Below is a small trained network, with its code and all its weights. Each question gives an input and a class and asks what happens when units are switched off, that is, made to give their printed mean instead of their output.

import numpy as np


def w(rows, s, z=0):
    codes = np.array(rows[::2]) - 128.0
    scale = np.full(codes.shape[1], s)
    scale[-1] = z or s
    return codes * scale


def norm(h):
    return h / np.sqrt((h * h).mean(-1, keepdims=True) + 1e-5)


def f(y):
    return np.maximum(y, 0)


def log_softmax(a):
    a = a - a.max(-1, keepdims=True)
    return a - np.log(np.exp(a).sum(-1, keepdims=True))


def net(x, mask):
    res = np.array(x, float).reshape(1, 5) / 4 @ E
    u = 0
    for l in range(2):
        y = f(norm(res) @ A[l][:, :-1].T + A[l][:, -1])
        res = res + np.where(mask[u : u + 3], y, B[l][:, -1]) @ B[l][:, :-1]
        u += 3
    return log_softmax(norm(res)[-1] @ U[:, :-1].T + U[:, -1])


A, B = {}, {}
E = w([
[134,125,139,133,75,149,60,82,93,202,138,98],'x0',
[128,98,136,144,170,168,213,58,120,145,99,53],'x1',
[71,100,121,77,189,126,175,184,140,75,130,33],'x2',
[184,71,7,203,187,64,154,146,21,121,120,123],'x3',
[127,119,124,226,87,70,135,95,176,56,168,147],'x4',
],0.012)
A[0] = w([
[129,126,148,170,53,142,33,59,105,222,129,112,6],'0.n1',
[148,124,95,122,150,112,41,175,34,178,131,203,24],'0.n2',
[141,127,120,125,145,174,112,78,9,249,117,162,37],'0.n3',
],0.018,0.011)
B[0] = w([
[77,113,151,127,44,155,100,1,59,88,199,64,230],'0.n1',
[72,170,52,116,33,166,133,216,80,110,103,169,217],'0.n2',
[248,122,156,98,204,99,123,134,154,228,92,107,255],'0.n3',
],0.0095,0.013)
A[1] = w([
[134,135,138,211,111,130,106,123,205,147,125,190,72],'1.n1',
[150,146,186,169,77,130,58,94,198,188,126,195,57],'1.n2',
[107,141,220,105,76,172,45,134,250,155,131,213,2],'1.n3',
],0.023,0.0062)
B[1] = w([
[156,56,140,140,118,135,133,110,127,147,118,149,172],'1.n1',
[100,87,137,143,128,216,159,111,142,115,128,138,212],'1.n2',
[100,248,157,99,139,38,90,168,174,111,133,137,253],'1.n3',
],0.011,0.017)
U = w([
[141,70,202,209,103,113,174,70,205,90,123,199,44],'0',
[173,60,64,236,182,24,131,158,91,66,144,205,57],'1',
[228,105,128,93,175,117,120,130,69,252,76,67,140],'2',
[61,208,216,94,122,79,102,153,205,92,131,145,171],'3',
[41,61,145,96,228,168,212,166,149,87,102,6,175],'4',
[132,133,48,115,72,122,84,238,44,139,100,205,170],'5',
[107,140,205,135,29,158,57,19,106,150,179,111,189],'6',
[161,162,214,111,146,186,149,74,177,189,85,161,2],'7',
],0.014,0.0038)

Each question gives the input, the list of numbers given to net, and the class t.
The units are the neurons (one row each of A and B). Each row of codes is followed by its name. A weight is (code - 128) times the scale printed after its matrix; where a second scale follows, it is the last column's (A, B and U).
mask holds one flag per neuron, layer by layer. A switched-off neuron (its flag False) gives its mean, the last column of its row in B, instead of its output. The means were averaged over made-up inputs and are rounded, as every weight is.
A unit's drop is (log p(t) with every unit on - log p(t) with that unit switched off) / (log p(t) with every unit on - log p(t) with every unit switched off).
The circuit of an input: a set's keep is (log p(t) with only the set's units on - log p(t) with every unit switched off) / (log p(t) with every unit on - log p(t) with every unit switched off). Starting from all 6 units, units are removed one at a time, each time the one whose removal leaves the highest keep (on an exact tie, the one counted first), for as long as the keep stays at least 0.8.
units of the circuit, in order: the units of the circuit, biggest drop first
top k neurons: the k neurons with the biggest drops, biggest first
k most important neurons of layer l: the k neurons of layer l with the biggest drops, biggest first
drop of u: that unit's drop, to one decimal
input [-5,6,-7,7,0], class 2: units of the circuit, in order -> (0.n3)
input [-4,0,2,0,2], class 4: top 2 neurons -> (1.n3 0.n2)
input [-2,0,5,7,-5], class 5: top 4 neurons -> (0.n3 1.n2 0.n1 0.n2)
input [1,-6,-7,4,8], class 6: top 2 neurons -> (0.n1 1.n2)
input [-7,0,3,2,3], class 1: 2 most important neurons of layer 1 -> (1.n2 1.n3)
input [-2,-3,6,5,-7], class 5: top 3 neurons -> (0.n2 0.n3 1.n2)
input [-3,0,0,0,0], class 4: top 4 neurons -> (1.n3 0.n2 0.n3 0.n1)
input [8,0,7,-1,-3], class 2: units of the circuit, in order -> (1.n2 1.n3)
input [6,3,0,1,-1], class 2: top 2 neurons -> (0.n3 1.n3)
input [4,-1,6,-1,0], class 4: top 2 neurons -> (1.n3 0.n3)
input [-5,8,-5,7,0], class 2: 2 most important neurons of layer 0 -> (0.n3 0.n2)
input [-7,-7,0,2,1], class 5: top 2 neurons -> (0.n2 1.n3)
input [-7,0,1,-1,0], class 4: top 3 neurons -> (1.n3 0.n2 0.n3)
input [4,1,0,-3,-6], class 2: top 2 neurons -> (0.n3 1.n3)
input [-7,-3,-1,0,-4], class 5: units of the circuit, in order -> (1.n3)
input [-1,-4,-1,7,4], class 5: drop of 0.n2 -> 0.9
input [-7,-4,-8,8,2], class 5: drop of 0.n2 -> 1.1
input [0,2,0,-1,7], class 0: drop of 0.n1 -> 0.2
